Here is a tiny trained network, its code and every weight. The questions are about switching its units off for an input and a class, where a switched-off unit gives its printed mean instead of its output.

import numpy as np


def w(rows, s, z=0):
    codes = np.array(rows[::2]) - 128.0
    scale = np.full(codes.shape[1], s)
    scale[-1] = z or s
    return codes * scale


def f(y):
    return y / 2 * (1 + np.tanh(0.7978845608 * (y + 0.044715 * y**3)))


def log_softmax(a):
    a = a - a.max(-1, keepdims=True)
    return a - np.log(np.exp(a).sum(-1, keepdims=True))


def net(x, mask):
    res = np.array(x, float).reshape(1, 6) / 4 @ E
    y = f(res @ A[0][:, :-1].T + A[0][:, -1])
    res = res + np.where(mask, y, B[0][:, -1]) @ B[0][:, :-1]
    return log_softmax(res[-1] @ U[:, :-1].T + U[:, -1])


A, B = {}, {}
E = w([
[101,61,88,131,77,144,78,87,247,162],'x0',
[132,138,139,111,139,148,136,119,149,118],'x1',
[134,131,133,129,134,128,126,125,132,130],'x2',
[134,126,106,109,148,143,130,106,120,138],'x3',
[85,93,200,28,173,68,70,144,121,156],'x4',
[150,87,104,105,122,44,129,67,143,35],'x5',
],0.013)
A[0] = w([
[123,140,184,89,164,87,123,139,67,110,187],'n1',
[111,65,117,115,85,141,85,87,191,158,177],'n2',
[100,134,165,161,148,201,114,143,114,188,254],'n3',
[76,71,153,97,146,102,46,121,186,174,97],'n4',
[184,157,145,173,151,92,153,106,113,58,177],'n5',
[129,103,94,186,89,168,124,98,186,142,143],'n6',
[184,140,132,146,131,93,151,104,115,68,131],'n7',
[89,87,143,100,153,91,55,105,165,142,123],'n8',
[162,71,118,107,114,60,113,65,121,5,192],'n9',
[142,101,120,126,105,97,107,91,185,106,108],'n10',
[121,118,164,70,151,105,99,138,102,142,151],'n11',
[177,217,127,189,124,193,206,153,72,138,249],'n12',
[115,122,160,104,149,119,135,184,106,129,145],'n13',
],0.011,0.0066)
B[0] = w([
[95,153,126,86,205,176,68,128,108,187,204],'n1',
[179,173,165,203,106,90,153,152,158,132,215],'n2',
[169,254,159,143,56,112,137,178,100,160,205],'n3',
[135,160,164,170,102,162,209,159,65,131,210],'n4',
[59,79,77,110,154,160,129,100,117,87,189],'n5',
[193,100,123,177,80,88,37,130,235,157,197],'n6',
[77,51,96,122,104,155,114,162,154,96,173],'n7',
[137,142,221,197,135,115,191,145,81,149,199],'n8',
[84,69,157,159,228,127,124,28,143,88,235],'n9',
[156,158,161,182,167,83,134,85,156,94,175],'n10',
[112,130,188,65,136,58,133,107,108,204,188],'n11',
[78,191,121,174,124,148,140,64,97,69,254],'n12',
[128,171,160,92,170,79,95,151,105,134,166],'n13',
],0.0091,0.019)
U = w([
[114,170,170,195,140,133,225,83,78,76,229],'0',
[174,149,112,144,33,141,28,157,205,189,134],'1',
[140,184,141,15,138,104,31,202,89,179,145],'2',
[204,113,164,124,56,122,253,235,91,187,3],'3',
[50,27,46,88,135,201,156,106,111,53,174],'4',
[200,45,113,148,131,70,71,100,222,82,110],'5',
[58,24,190,33,193,115,48,108,139,174,40],'6',
],0.0076,0.0018)

Each question gives the input, the list of numbers given to net, and the class t.
The units are the neurons (one row each of A and B). Each row of codes is followed by its name. A weight is (code - 128) times the scale printed after its matrix; where a second scale follows, it is the last column's (A, B and U).
mask holds one flag per neuron, in row order. A switched-off neuron (its flag False) gives its mean, the last column of its row in B, instead of its output. The means were averaged over made-up inputs and are rounded, as every weight is.
A unit's drop is (log p(t) with every unit on - log p(t) with that unit switched off) / (log p(t) with every unit on - log p(t) with every unit switched off).
The circuit of an input: a set's keep is (log p(t) with only the set's units on - log p(t) with every unit switched off) / (log p(t) with every unit on - log p(t) with every unit switched off). Starting from the 12 units with the biggest drops (on a tie, the unit counted first), units are removed one at a time, each time the one whose removal leaves the highest keep (on an exact tie, the one counted first), for as long as the keep stays at least 0.8.
circuit, biggest first: the units of the circuit, biggest drop first
k most important neurons: the k neurons with the biggest drops, biggest first
drop of u: that unit's drop, to one decimal
input [6,3,-4,-5,0,-7], class 1: circuit, biggest first : (n6)
input [4,4,-2,-8,6,0], class 3: circuit, biggest first : (n12 n4)
input [-8,6,-3,5,1,-2], class 2: circuit, biggest first : (n1 n9)
input [6,1,5,-1,-3,1], class 5: 3 most important neurons : (n3 n10 n1)
input [8,8,-3,0,2,6], class 0: 2 most important neurons : (n4 n8)
input [-8,0,3,4,-7,1], class 4: 2 most important neurons : (n5 n7)
input [1,-6,4,-3,-7,-2], class 1: 2 most important neurons : (n6 n9)
input [4,-1,-4,-5,0,-6], class 1: 2 most important neurons : (n6 n8)
input [2,-4,0,-3,0,-3], class 1: 2 most important neurons : (n8 n4)
input [5,2,7,-1,-7,-1], class 1: drop of n8 : 0.0
input [-6,4,4,2,-6,1], class 4: drop of n3 : 0.1
input [3,-2,4,4,-1,-1], class 1: drop of n9 : 0.1
input [8,7,7,-8,3,-3], class 3: drop of n4 : 0.2
input [-8,1,1,-6,-4,2], class 4: most important neuron : (n5)
